Below are the code and all the weights of a small trained network. Each question names an input and a target symbol and asks about switching units off, where a switched-off unit gives its printed mean instead of its output.

import numpy as np


def w(rows, s, z=0):
    codes = np.array(rows[::2]) - 128.0
    scale = np.full(codes.shape[1], s)
    scale[-1] = z or s
    return codes * scale


def softmax(a):
    e = np.exp(a - a.max(-1, keepdims=True))
    return e / e.sum(-1, keepdims=True)


def log_softmax(a):
    a = a - a.max(-1, keepdims=True)
    return a - np.log(np.exp(a).sum(-1, keepdims=True))


def net(x, mask):
    ids = ['ΦΨαβεζηξτ'.index(c) for c in x.split()]
    T = len(ids)
    res = E[ids] + P[:T]
    u = 0
    for l in range(3):
        r = res
        for j in range(2):
            rows = slice(2 * j, 2 * j + 2)
            q, k, v = (r @ M[l][rows].T for M in (Q, K, V))
            z = softmax(np.where(np.tri(T) > 0, q @ k.T / 2**0.5, -1e9)) @ v
            o = O[l][rows]
            res = res + np.where(mask[u + j], z, o[:, -1]) @ o[:, :-1]
        u += 2
    return log_softmax(res[-1] @ U[:, :-1].T + U[:, -1])


Q, K, V, O = {}, {}, {}, {}
E = w([
[248,136,46,86,54,121,150,187,86,151],'Φ',
[119,82,129,159,150,34,74,48,44,165],'Ψ',
[105,166,209,52,157,153,144,131,119,195],'α',
[85,169,114,58,109,74,185,99,18,166],'β',
[200,74,86,194,99,128,61,189,21,113],'ε',
[90,141,120,165,81,154,52,44,143,146],'ζ',
[203,104,196,85,147,109,85,120,136,104],'η',
[116,180,75,181,186,181,254,61,66,9],'ξ',
[88,114,173,87,77,209,90,135,88,139],'τ',
],0.016)
P = w([
[135,159,37,137,114,75,95,115,210,2],'0',
[187,61,183,167,154,84,149,105,96,192],'1',
[177,79,169,148,146,105,115,111,87,165],'2',
[179,83,163,136,142,120,98,108,84,144],'3',
[196,87,165,133,145,127,84,108,83,133],'4',
[198,103,158,122,131,139,84,103,76,115],'5',
[204,110,161,117,131,142,74,103,69,95],'6',
[211,118,159,115,124,153,80,99,66,87],'7',
[219,126,163,108,121,154,77,99,57,72],'8',
[233,133,167,98,129,158,70,93,55,53],'9',
[236,152,167,97,115,160,70,100,42,47],'10',
],0.0099)
Q[0] = w([
[69,60,57,128,137,119,144,254,168,98],'0.h0',
[240,113,99,158,103,140,105,172,109,130],'0.h0',
[168,151,131,84,130,122,101,125,64,58],'0.h1',
[90,127,186,165,37,171,159,161,71,189],'0.h1',
],0.0089)
K[0] = w([
[1,97,196,64,176,59,130,86,193,141],'0.h0',
[182,124,129,83,124,161,92,192,113,107],'0.h0',
[114,176,81,113,126,120,128,161,116,86],'0.h1',
[153,180,130,132,93,150,113,159,53,140],'0.h1',
],0.0091)
V[0] = w([
[150,198,120,24,106,63,147,108,174,211],'0.h0',
[98,161,186,79,198,140,112,99,162,106],'0.h0',
[138,151,201,135,121,148,159,70,2,117],'0.h1',
[13,166,106,21,75,90,24,206,172,47],'0.h1',
],0.0071)
O[0] = w([
[114,188,153,76,64,133,201,28,73,164,62],'0.h0',
[145,89,135,130,106,64,170,104,196,152,2],'0.h0',
[75,8,58,83,120,138,87,166,185,86,217],'0.h1',
[140,60,150,222,154,138,211,114,136,239,75],'0.h1',
],0.011,0.0079)
Q[1] = w([
[110,116,151,78,149,120,10,144,52,133],'1.h0',
[208,54,140,96,123,103,23,136,101,97],'1.h0',
[165,89,160,70,107,133,136,118,102,142],'1.h1',
[145,116,108,102,170,176,115,93,123,83],'1.h1',
],0.013)
K[1] = w([
[108,103,26,203,225,170,218,123,124,65],'1.h0',
[106,110,161,253,232,118,253,69,118,85],'1.h0',
[69,109,78,194,150,165,196,64,108,44],'1.h1',
[165,167,3,211,82,147,146,151,115,177],'1.h1',
],0.0067)
V[1] = w([
[120,67,98,134,78,3,79,108,12,116],'1.h0',
[134,78,176,178,94,83,169,41,198,222],'1.h0',
[63,145,130,148,239,168,115,5,117,141],'1.h1',
[140,157,227,98,97,100,53,84,165,94],'1.h1',
],0.0066)
O[1] = w([
[92,167,84,186,2,145,105,55,165,143,124],'1.h0',
[71,91,129,116,162,160,117,90,149,41,1],'1.h0',
[25,190,114,140,42,87,195,184,72,82,91],'1.h1',
[126,216,71,146,185,4,33,177,133,106,67],'1.h1',
],0.0099,0.0093)
Q[2] = w([
[163,145,192,58,176,219,28,101,100,21],'2.h0',
[69,57,124,215,128,116,143,84,126,155],'2.h0',
[186,46,60,114,119,210,81,100,35,87],'2.h1',
[147,124,192,125,35,85,115,135,254,169],'2.h1',
],0.0079)
K[2] = w([
[144,237,56,189,133,235,240,138,228,63],'2.h0',
[121,129,109,174,137,103,5,136,53,112],'2.h0',
[124,167,55,160,186,124,239,100,133,77],'2.h1',
[221,146,103,124,97,86,101,254,98,172],'2.h1',
],0.0066)
V[2] = w([
[119,180,116,191,76,166,171,170,151,90],'2.h0',
[56,166,166,1,50,178,208,206,125,113],'2.h0',
[119,183,84,117,195,133,196,106,151,122],'2.h1',
[108,24,173,122,138,173,88,195,143,188],'2.h1',
],0.0078)
O[2] = w([
[127,160,88,251,139,113,129,184,137,151,163],'2.h0',
[148,147,80,106,125,162,173,140,179,147,25],'2.h0',
[99,126,129,112,191,110,164,110,128,178,253],'2.h1',
[149,163,186,147,174,190,122,169,190,108,47],'2.h1',
],0.015,0.0049)
U = w([
[63,168,155,129,145,169,127,182,121,67,208],'Φ',
[220,118,160,168,66,126,136,96,123,54,57],'Ψ',
[133,152,146,103,157,72,90,94,77,63,134],'α',
[139,226,137,144,132,171,131,72,37,146,243],'β',
[119,207,87,157,79,106,58,88,156,57,171],'ε',
[119,132,95,66,165,112,145,129,134,94,117],'ζ',
[79,51,115,165,87,174,141,129,117,149,70],'η',
[76,184,106,192,165,106,176,171,70,1,187],'ξ',
[143,148,128,151,210,120,112,181,56,172,3],'τ',
],0.0066,0.0045)

Each question gives the input, a string of symbols that net reads in full, and the target symbol t.
The units are the heads (2 rows each of Q, K, V and O). Each row of codes is followed by its name. A weight is (code - 128) times the scale printed after its matrix; where a second scale follows, it is the last column's (O and U).
mask holds one flag per head, layer by layer. A switched-off head (its flag False) gives its mean, the last column of its rows in O, instead of its output. The means were averaged over made-up inputs and are rounded, as every weight is.
A unit's drop is (log p(t) with every unit on - log p(t) with that unit switched off) / (log p(t) with every unit on - log p(t) with every unit switched off).
The circuit of an input: a set's keep is (log p(t) with only the set's units on - log p(t) with every unit switched off) / (log p(t) with every unit on - log p(t) with every unit switched off). Starting from all 6 units, units are removed one at a time, each time the one whose removal leaves the highest keep (on an exact tie, the one counted first), for as long as the keep stays at least 0.8.
units of the circuit, in order: the units of the circuit, biggest drop first
most important unit: the unit with the biggest drop
heads that matter: for each layer, one digit per head in row order, 1 if its drop is at least 0.15 and else 0, layers parted by /
input ξ β η α, target Φ: heads that matter	10 / 11 / 01
input Ψ ζ η ξ ξ, target ε: most important unit	1.h0
input ζ ε α η, target ξ: units of the circuit, in order	(0.h1; 1.h1; 1.h0)
input ε η η β ε Ψ, target Ψ: units of the circuit, in order	(2.h1; 1.h0; 1.h1)
input η ξ η τ ζ ξ ζ, target α: units of the circuit, in order	(0.h0; 2.h0; 1.h1)
input η η α α, target α: units of the circuit, in order	(2.h0; 1.h1)
input α α ξ ζ η, target Ψ: heads that matter	11 / 10 / 01
input α η τ, target ζ: units of the circuit, in order	(0.h0; 1.h0; 2.h0; 0.h1)
input ε η η Ψ ζ Ψ τ α η Ψ, target Ψ: units of the circuit, in order	(2.h1; 1.h1)
input τ ε ζ β α ζ η η τ ζ, target Φ: units of the circuit, in order	(0.h1; 2.h1; 1.h0)
input Ψ α ε ξ η β η Ψ α Ψ η, target τ: units of the circuit, in order	(1.h0; 0.h0)
input ξ η ξ ζ, target τ: units of the circuit, in order	(0.h1; 1.h0; 2.h0)
input β η α η, target η: units of the circuit, in order	(0.h1; 1.h1)
input η ε ε η α ξ, target τ: heads that matter	11 / 10 / 00
input η ξ ξ, target α: most important unit	0.h0
input η η τ Ψ α η η, target α: heads that matter	11 / 11 / 10
input ξ η Φ ε η Φ Φ ε ε α, target τ: units of the circuit, in order	(1.h0; 2.h0)
input α η α Φ, target ζ: units of the circuit, in order	(1.h0; 2.h0; 0.h0; 0.h1)
input η η α ε η τ, target α: heads that matter	01 / 01 / 10
input ξ Φ Φ ξ ξ η τ Φ ε, target τ: units of the circuit, in order	(1.h0)
input α ξ η η η α ξ η η, target ζ: heads that matter	11 / 01 / 10
input Φ η Φ η β Φ η ξ, target β: heads that matter	10 / 00 / 00
input τ Φ η, target Φ: heads that matter	01 / 10 / 01
input ξ η ξ, target τ: units of the circuit, in order	(0.h0; 1.h0; 1.h1)
input η η τ η η, target α: heads that matter	10 / 11 / 10
input Φ ξ ζ η η, target β: heads that matter	10 / 00 / 00
input α Φ ξ τ Φ τ η Ψ Ψ, target β: heads that matter	10 / 10 / 00
input η Φ Ψ ζ ξ ξ, target α: heads that matter	01 / 01 / 10
input η α Φ α Ψ β ξ τ, target β: units of the circuit, in order	(0.h0)
input Φ η η η ξ α, target β: heads that matter	11 / 00 / 00
